Here is a tiny trained network, its code and every weight. The questions are about switching its units off for an input and a class, where a switched-off unit gives its printed mean instead of its output.

import numpy as np


def w(rows, s, z=0):
    codes = np.array(rows[::2]) - 128.0
    scale = np.full(codes.shape[1], s)
    scale[-1] = z or s
    return codes * scale


def f(y):
    return np.maximum(y, 0)


def log_softmax(a):
    a = a - a.max(-1, keepdims=True)
    return a - np.log(np.exp(a).sum(-1, keepdims=True))


def net(x, mask):
    res = np.array(x, float).reshape(1, 5) / 4 @ E
    y = f(res @ A[0][:, :-1].T + A[0][:, -1])
    res = res + np.where(mask, y, B[0][:, -1]) @ B[0][:, :-1]
    return log_softmax(res[-1] @ U[:, :-1].T + U[:, -1])


A, B = {}, {}
E = w([
[130,123,128,121],'x0',
[134,122,131,123],'x1',
[125,170,93,1],'x2',
[26,54,61,89],'x3',
[41,126,244,103],'x4',
],0.008)
A[0] = w([
[118,110,134,178,72],'N0',
[105,188,96,92,70],'N1',
[175,178,80,147,117],'N2',
[94,167,136,155,179],'N3',
[136,120,95,150,123],'N4',
[148,127,76,149,66],'N5',
[118,75,120,111,210],'N6',
[127,113,133,148,98],'N7',
[116,167,88,150,198],'N8',
[156,117,41,135,110],'N9',
[118,165,181,121,113],'N10',
[91,20,80,127,56],'N11',
[161,138,106,121,61],'N12',
[169,143,81,119,108],'N13',
[188,249,171,139,83],'N14',
[107,145,165,126,84],'N15',
[122,108,117,199,73],'N16',
[79,175,160,98,118],'N17',
[132,151,138,175,130],'N18',
[113,130,122,159,201],'N19',
[94,73,113,183,140],'N20',
[173,136,182,135,87],'N21',
[136,68,126,167,93],'N22',
[67,78,97,106,62],'N23',
[94,105,168,131,90],'N24',
[128,117,118,151,254],'N25',
[121,136,147,78,111],'N26',
[113,110,148,167,127],'N27',
[126,128,130,108,111],'N28',
[144,152,92,92,133],'N29',
[130,105,128,124,208],'N30',
],0.017,0.0099)
B[0] = w([
[34,203,160,123,152],'N0',
[59,198,104,111,169],'N1',
[100,78,152,136,212],'N2',
[205,120,168,106,190],'N3',
[42,84,212,113,162],'N4',
[47,132,184,190,160],'N5',
[241,116,75,157,232],'N6',
[75,170,134,120,137],'N7',
[152,66,178,111,206],'N8',
[45,92,211,131,212],'N9',
[111,67,121,118,183],'N10',
[161,151,28,233,211],'N11',
[66,157,183,215,148],'N12',
[62,106,221,152,190],'N13',
[142,123,2,194,248],'N14',
[14,50,213,193,157],'N15',
[58,184,164,92,166],'N16',
[104,71,186,161,204],'N17',
[152,163,97,62,174],'N18',
[170,108,129,45,202],'N19',
[157,198,138,83,206],'N20',
[148,159,42,199,178],'N21',
[77,192,186,82,162],'N22',
[122,163,48,214,204],'N23',
[78,65,202,149,175],'N24',
[161,88,132,46,254],'N25',
[124,188,188,92,178],'N26',
[108,179,123,76,175],'N27',
[150,163,188,144,142],'N28',
[137,201,167,44,195],'N29',
[201,109,145,126,212],'N30',
],0.0063,0.0094)
U = w([
[61,20,182,179,23],'0',
[178,103,122,82,255],'1',
[145,157,41,207,85],'2',
[168,92,124,72,220],'3',
[120,253,136,44,18],'4',
],0.012,0.0086)

Each question gives the input, the list of numbers given to net, and the class t.
The units are the neurons (one row each of A and B). Each row of codes is followed by its name. A weight is (code - 128) times the scale printed after its matrix; where a second scale follows, it is the last column's (A, B and U).
mask holds one flag per neuron, in row order. A switched-off neuron (its flag False) gives its mean, the last column of its row in B, instead of its output. The means were averaged over made-up inputs and are rounded, as every weight is.
A unit's drop is (log p(t) with every unit on - log p(t) with that unit switched off) / (log p(t) with every unit on - log p(t) with every unit switched off).
The circuit of an input: a set's keep is (log p(t) with only the set's units on - log p(t) with every unit switched off) / (log p(t) with every unit on - log p(t) with every unit switched off). Starting from the 12 units with the biggest drops (on a tie, the unit counted first), units are removed one at a time, each time the one whose removal leaves the highest keep (on an exact tie, the one counted first), for as long as the keep stays at least 0.8.
circuit, biggest first: the units of the circuit, biggest drop first
most important unit: the unit with the biggest drop
k most important neurons: the k neurons with the biggest drops, biggest first
drop of u: that unit's drop, to one decimal
input [3,4,-7,5,-5], class 4: circuit, biggest first -> [N20 N22 N16]
input [-6,-7,-6,8,-8], class 0: circuit, biggest first -> [N9]
input [6,-4,8,-5,8], class 0: circuit, biggest first -> [N17 N15]
input [-2,4,3,7,5], class 2: circuit, biggest first -> [N23 N11]
input [8,1,-8,3,7], class 1: 2 most important neurons -> [N20 N9]
input [-5,-7,5,2,-7], class 0: circuit, biggest first -> [N9 N13]
input [6,7,8,5,-2], class 4: 3 most important neurons -> [N29 N1 N26]
input [-7,7,7,5,-7], class 0: circuit, biggest first -> [N9 N13]
input [5,5,8,-1,-7], class 4: 3 most important neurons -> [N29 N1 N17]
input [4,8,-1,8,-7], class 2: 2 most important neurons -> [N11 N23]
input [3,3,-8,5,-7], class 4: 2 most important neurons -> [N20 N22]
input [8,5,-4,6,6], class 1: circuit, biggest first -> [N20 N6]
input [1,-2,1,8,0], class 2: 2 most important neurons -> [N11 N23]
input [-5,-6,-8,6,4], class 4: most important unit -> N20
input [-6,2,-6,2,-6], class 0: 3 most important neurons -> [N9 N4 N5]
input [-4,-2,4,7,1], class 2: 2 most important neurons -> [N23 N11]
input [-5,2,-7,-8,2], class 2: 3 most important neurons -> [N14 N21 N29]
input [6,-6,5,3,6], class 0: drop of N19 -> 0.2
input [4,1,7,4,-5], class 4: drop of N6 -> -0.1
input [-7,2,-4,-8,0], class 2: circuit, biggest first -> [N14]
input [-2,-8,-6,6,5], class 3: drop of N27 -> 0.0
